Below is a small trained network, with its code and all its weights. Each question gives an input and a target symbol and asks what happens when units are switched off, that is, made to give their printed mean instead of their output.

import numpy as np


def w(rows, s, z=0):
    codes = np.array(rows[::2]) - 128.0
    scale = np.full(codes.shape[1], s)
    scale[-1] = z or s
    return codes * scale


def softmax(a):
    e = np.exp(a - a.max(-1, keepdims=True))
    return e / e.sum(-1, keepdims=True)


def log_softmax(a):
    a = a - a.max(-1, keepdims=True)
    return a - np.log(np.exp(a).sum(-1, keepdims=True))


def net(x, mask):
    ids = ['ΞΣΦΨΩαδεθμτ'.index(c) for c in x.split()]
    T = len(ids)
    res = E[ids] + P[:T]
    u = 0
    for l in range(3):
        r = res
        for j in range(3):
            rows = slice(2 * j, 2 * j + 2)
            q, k, v = (r @ M[l][rows].T for M in (Q, K, V))
            z = softmax(np.where(np.tri(T) > 0, q @ k.T / 2**0.5, -1e9)) @ v
            o = O[l][rows]
            res = res + np.where(mask[u + j], z, o[:, -1]) @ o[:, :-1]
        u += 3
    return log_softmax(res[-1] @ U[:, :-1].T + U[:, -1])


Q, K, V, O = {}, {}, {}, {}
E = w([
[145,87,147,109,126,117],'Ξ',
[170,119,110,222,122,101],'Σ',
[125,82,184,3,132,130],'Φ',
[170,152,75,187,88,68],'Ψ',
[162,125,100,145,127,98],'Ω',
[125,84,133,127,134,119],'α',
[172,148,97,149,104,78],'δ',
[154,134,134,86,126,81],'ε',
[50,197,184,89,204,111],'θ',
[125,79,147,113,128,117],'μ',
[168,99,137,145,114,149],'τ',
],0.028)
P = w([
[138,2,48,30,226,51],'0',
[185,84,144,97,166,74],'1',
[162,103,169,100,123,69],'2',
[158,120,188,117,119,95],'3',
[168,147,196,143,120,119],'4',
[149,140,212,144,113,131],'5',
[158,166,216,159,111,142],'6',
[158,172,218,163,118,156],'7',
[151,185,216,170,107,150],'8',
],0.009)
Q[0] = w([
[118,132,152,149,109,123],'L0H1',
[194,150,159,106,43,142],'L0H1',
[239,193,59,80,140,51],'L0H2',
[66,135,122,78,94,166],'L0H2',
[122,2,172,140,180,111],'L0H3',
[148,251,156,40,145,98],'L0H3',
],0.009)
K[0] = w([
[104,168,101,83,123,93],'L0H1',
[147,119,134,129,124,117],'L0H1',
[72,254,119,119,157,122],'L0H2',
[82,93,138,99,128,121],'L0H2',
[105,49,173,151,89,218],'L0H3',
[133,147,121,101,185,74],'L0H3',
],0.0094)
V[0] = w([
[88,164,84,101,234,127],'L0H1',
[197,2,110,125,99,70],'L0H1',
[145,105,151,125,99,160],'L0H2',
[186,163,62,91,39,147],'L0H2',
[71,7,174,182,130,177],'L0H3',
[153,149,147,130,190,57],'L0H3',
],0.0081)
O[0] = w([
[124,151,149,168,142,98,122],'L0H1',
[171,118,156,81,248,63,252],'L0H1',
[48,129,224,169,85,119,121],'L0H2',
[113,16,152,73,104,3,104],'L0H2',
[161,130,110,124,101,37,133],'L0H3',
[97,109,242,139,132,188,187],'L0H3',
],0.0077,0.012)
Q[1] = w([
[91,142,74,161,193,97],'L1H1',
[144,121,139,129,130,215],'L1H1',
[163,76,161,135,184,74],'L1H2',
[123,126,136,123,235,140],'L1H2',
[166,168,179,65,105,68],'L1H3',
[126,231,147,2,89,114],'L1H3',
],0.0088)
K[1] = w([
[169,97,92,132,162,85],'L1H1',
[119,156,149,128,121,121],'L1H1',
[68,171,152,152,110,127],'L1H2',
[143,195,122,110,124,158],'L1H2',
[99,210,160,128,123,115],'L1H3',
[105,199,180,205,110,252],'L1H3',
],0.015)
V[1] = w([
[177,248,167,171,113,101],'L1H1',
[2,115,198,157,127,254],'L1H1',
[186,122,147,191,97,97],'L1H2',
[152,109,68,73,137,97],'L1H2',
[64,99,115,137,97,176],'L1H3',
[101,222,164,161,92,221],'L1H3',
],0.008)
O[1] = w([
[80,68,167,92,73,200,120],'L1H1',
[175,103,149,106,132,108,66],'L1H1',
[114,70,176,58,35,130,114],'L1H2',
[254,193,197,157,139,175,130],'L1H2',
[119,243,129,217,166,153,27],'L1H3',
[151,113,157,173,174,168,6],'L1H3',
],0.0074,0.014)
Q[2] = w([
[158,173,189,109,118,151],'L2H1',
[79,168,215,47,135,126],'L2H1',
[98,88,72,114,155,53],'L2H2',
[13,182,110,14,254,189],'L2H2',
[125,73,144,193,120,63],'L2H3',
[139,88,30,160,182,89],'L2H3',
],0.008)
K[2] = w([
[102,186,155,115,144,113],'L2H1',
[138,118,169,104,84,155],'L2H1',
[89,83,100,163,150,103],'L2H2',
[3,192,176,101,209,108],'L2H2',
[62,151,183,145,129,140],'L2H3',
[126,175,169,103,57,182],'L2H3',
],0.014)
V[2] = w([
[181,90,252,161,213,115],'L2H1',
[20,172,194,134,102,95],'L2H1',
[254,98,134,74,44,102],'L2H2',
[126,104,111,173,43,154],'L2H2',
[112,134,172,151,139,65],'L2H3',
[81,208,39,165,233,134],'L2H3',
],0.0077)
O[2] = w([
[101,72,72,89,139,114,248],'L2H1',
[150,26,48,181,134,166,109],'L2H1',
[97,24,92,148,145,138,170],'L2H2',
[151,203,132,57,254,76,9],'L2H2',
[92,113,147,155,216,122,189],'L2H3',
[94,180,137,153,113,34,93],'L2H3',
],0.0078,0.014)
U = w([
[190,125,129,49,196,15,183],'Ξ',
[74,92,173,183,35,140,203],'Σ',
[52,186,131,87,161,122,142],'Φ',
[175,185,185,3,177,69,2],'Ψ',
[255,167,176,120,128,78,111],'Ω',
[105,212,9,46,131,116,145],'α',
[173,142,222,162,91,41,58],'δ',
[110,151,110,183,147,45,93],'ε',
[212,144,224,140,173,24,54],'θ',
[133,204,88,40,43,128,108],'μ',
[79,192,100,62,42,81,71],'τ',
],0.0062,0.0073)

Each question gives the input, a string of symbols that net reads in full, and the target symbol t.
The units are the heads (2 rows each of Q, K, V and O). Each row of codes is followed by its name. A weight is (code - 128) times the scale printed after its matrix; where a second scale follows, it is the last column's (O and U).
mask holds one flag per head, layer by layer. A switched-off head (its flag False) gives its mean, the last column of its rows in O, instead of its output. The means were averaged over made-up inputs and are rounded, as every weight is.
A unit's drop is (log p(t) with every unit on - log p(t) with that unit switched off) / (log p(t) with every unit on - log p(t) with every unit switched off).
The circuit of an input: a set's keep is (log p(t) with only the set's units on - log p(t) with every unit switched off) / (log p(t) with every unit on - log p(t) with every unit switched off). Starting from all 9 units, units are removed one at a time, each time the one whose removal leaves the highest keep (on an exact tie, the one counted first), for as long as the keep stays at least 0.8.
units of the circuit, in order: the units of the circuit, biggest drop first
unit that matters most: the unit with the biggest drop
heads that matter: for each layer, one digit per head in row order, 1 if its drop is at least 0.15 and else 0, layers parted by /
drop when u is switched off: that unit's drop, to one decimal
input ε θ μ ε, target Ω: units of the circuit, in order => [L0H2 L2H2 L1H3 L0H1]
input Ω δ δ, target Σ: unit that matters most => L2H2
input Ψ θ ε δ Σ ε θ ε μ, target Ξ: units of the circuit, in order => [L1H1 L2H2 L0H3]
input ε Ξ μ δ ε, target Σ: units of the circuit, in order => [L2H2 L0H3 L0H1]
input δ μ α Ψ μ α Ω μ Σ, target Ξ: units of the circuit, in order => [L2H2 L1H3]
input Ψ θ ε α Φ Ψ ε ε Ω, target μ: heads that matter => 011 / 011 / 010
input ε θ Ω Σ τ Φ θ Φ α, target Ξ: heads that matter => 100 / 100 / 010
input θ ε Ψ Φ, target Ψ: heads that matter => 110 / 101 / 110
input θ Φ ε α α μ, target δ: units of the circuit, in order => [L1H2 L2H2 L2H3 L0H3]
input ε θ α τ θ, target Σ: heads that matter => 101 / 000 / 100
input μ δ μ Σ, target Ξ: heads that matter => 000 / 000 / 010
input τ Σ ε τ ε ε, target Σ: heads that matter => 001 / 000 / 010
input μ τ Ξ μ Ψ, target Ξ: units of the circuit, in order => [L0H2 L2H2]
input Σ θ δ θ δ, target Σ: unit that matters most => L2H1
input μ θ α ε τ Ψ Φ, target Ψ: units of the circuit, in order => [L2H2 L0H1 L0H3 L1H1]
input θ Ω Ω, target μ: units of the circuit, in order => [L2H2 L0H2]
input Ψ Ξ Φ Ω Φ, target Σ: heads that matter => 000 / 000 / 010
input μ ε ε Ψ τ, target Ξ: units of the circuit, in order => [L2H2 L0H2]
input ε Φ δ α δ Ψ Φ Ξ Φ, target Σ: heads that matter => 100 / 000 / 010
input α τ α δ θ δ ε Ξ α, target τ: unit that matters most => L1H2
input α τ δ Ω ε θ ε, target Ω: heads that matter => 110 / 101 / 010
input Ξ ε μ Φ θ μ τ α Ψ, target α: drop when L2H1 is switched off => 0.2
input Ξ Φ Φ θ Φ Σ, target ε: drop when L0H3 is switched off => 0.1
